Below are the code and all the weights of a small trained network. Each question names an input and a class and asks about switching units off, where a switched-off unit gives its printed mean instead of its output.

import numpy as np


def w(rows, s, z=0):
    codes = np.array(rows[::2]) - 128.0
    scale = np.full(codes.shape[1], s)
    scale[-1] = z or s
    return codes * scale


def f(y):
    return np.maximum(y, 0)


def log_softmax(a):
    a = a - a.max(-1, keepdims=True)
    return a - np.log(np.exp(a).sum(-1, keepdims=True))


def net(x, mask):
    res = np.array(x, float).reshape(1, 7) / 4 @ E
    y = f(res @ A[0][:, :-1].T + A[0][:, -1])
    res = res + np.where(mask, y, B[0][:, -1]) @ B[0][:, :-1]
    return log_softmax(res[-1] @ U[:, :-1].T + U[:, -1])


A, B = {}, {}
E = w([
[124,129,125,129,125],'x0',
[126,133,130,127,129],'x1',
[132,130,126,133,120],'x2',
[70,118,42,14,70],'x3',
[191,253,180,52,69],'x4',
[130,124,124,129,127],'x5',
[43,81,235,142,28],'x6',
],0.0057)
A[0] = w([
[88,108,202,136,87,31],'n0',
[51,63,54,187,160,44],'n1',
[199,158,50,119,227,96],'n2',
[126,39,110,139,152,253],'n3',
[80,111,34,41,75,52],'n4',
[173,161,61,135,170,58],'n5',
[89,100,189,128,79,47],'n6',
[54,123,204,114,99,42],'n7',
[78,103,188,137,75,43],'n8',
[186,168,56,124,190,80],'n9',
[213,250,172,55,46,50],'n10',
[191,138,207,221,160,200],'n11',
[200,136,210,253,223,94],'n12',
[172,171,85,114,159,169],'n13',
[192,147,81,117,179,64],'n14',
[155,132,69,148,155,63],'n15',
[194,164,45,106,212,77],'n16',
[176,163,92,110,161,61],'n17',
[153,253,184,39,60,161],'n18',
[61,104,42,70,82,239],'n19',
[179,253,165,75,58,51],'n20',
[28,51,107,141,164,87],'n21',
[87,12,81,160,148,169],'n22',
[117,159,207,96,63,90],'n23',
[131,117,43,70,118,77],'n24',
],0.0062,0.0058)
B[0] = w([
[26,2,87,184,20,144],'n0',
[116,79,119,225,208,163],'n1',
[95,88,186,171,26,181],'n2',
[215,218,157,179,146,242],'n3',
[30,93,206,49,194,168],'n4',
[79,48,162,191,26,147],'n5',
[74,50,127,200,10,147],'n6',
[100,51,137,203,19,149],'n7',
[71,47,137,162,14,149],'n8',
[86,86,175,176,43,164],'n9',
[133,71,100,221,247,194],'n10',
[73,167,201,26,143,223],'n11',
[30,139,217,19,164,195],'n12',
[142,145,153,173,92,187],'n13',
[53,46,137,161,37,149],'n14',
[85,52,97,206,90,136],'n15',
[84,73,193,172,33,173],'n16',
[72,47,64,179,111,143],'n17',
[191,136,123,200,214,237],'n18',
[100,220,238,59,156,255],'n19',
[116,85,95,214,227,182],'n20',
[174,85,115,204,170,176],'n21',
[193,156,117,192,192,213],'n22',
[146,84,98,195,114,166],'n23',
[29,101,202,98,119,155],'n24',
],0.007,0.0065)
U = w([
[64,6,109,180,2,22],'0',
[182,90,77,196,227,84],'1',
[149,178,134,111,111,253],'2',
[157,182,133,110,113,242],'3',
[28,150,164,21,174,46],'4',
[167,192,119,109,105,235],'5',
[174,191,109,126,95,225],'6',
[243,155,4,8,56,2],'7',
],0.0077,0.0068)

Each question gives the input, the list of numbers given to net, and the class t.
The units are the neurons (one row each of A and B). Each row of codes is followed by its name. A weight is (code - 128) times the scale printed after its matrix; where a second scale follows, it is the last column's (A, B and U).
mask holds one flag per neuron, in row order. A switched-off neuron (its flag False) gives its mean, the last column of its row in B, instead of its output. The means were averaged over made-up inputs and are rounded, as every weight is.
A unit's drop is (log p(t) with every unit on - log p(t) with that unit switched off) / (log p(t) with every unit on - log p(t) with every unit switched off).
The circuit of an input: a set's keep is (log p(t) with only the set's units on - log p(t) with every unit switched off) / (log p(t) with every unit on - log p(t) with every unit switched off). Starting from the 12 units with the biggest drops (on a tie, the unit counted first), units are removed one at a time, each time the one whose removal leaves the highest keep (on an exact tie, the one counted first), for as long as the keep stays at least 0.8.
units of the circuit, in order: the units of the circuit, biggest drop first
k most important neurons: the k neurons with the biggest drops, biggest first
drop when u is switched off: that unit's drop, to one decimal
input [8,5,0,-8,-6,-4,-5], class 2: 2 most important neurons : [n3, n12]
input [-5,-4,-7,8,4,5,-4], class 4: units of the circuit, in order : [n4, n24]
input [1,0,3,1,-8,-6,2], class 1: units of the circuit, in order : [n1, n22]
input [-1,4,-7,-8,0,1,2], class 4: units of the circuit, in order : [n12, n11]
input [5,-4,7,-8,1,7,-7], class 4: units of the circuit, in order : [n12]
input [2,-4,-6,-8,-5,8,0], class 4: 2 most important neurons : [n12, n11]
input [3,-4,6,4,6,3,2], class 1: units of the circuit, in order : [n10, n18, n20]
input [-5,-4,3,7,4,4,8], class 0: units of the circuit, in order : [n7, n6]
input [3,5,-5,5,7,5,1], class 1: 3 most important neurons : [n10, n18, n20]
input [-5,0,7,-6,8,3,-3], class 1: 3 most important neurons : [n10, n20, n18]
input [5,0,-4,8,8,7,-3], class 1: 2 most important neurons : [n10, n18]
input [3,-2,-1,8,-3,-1,3], class 4: 2 most important neurons : [n4, n19]
input [7,8,-3,2,8,8,7], class 1: 2 most important neurons : [n18, n10]
input [-1,-3,-4,7,5,-5,7], class 0: most important neuron : [n7]
input [-2,7,6,2,-8,6,5], class 1: drop when n1 is switched off : 0.2
input [-5,-1,7,3,-5,3,-7], class 0: drop when n19 is switched off : 0.0
input [-5,-3,-5,1,7,4,-3], class 1: drop when n10 is switched off : 0.3
input [2,7,-5,-7,-2,-7,0], class 4: drop when n19 is switched off : -0.1
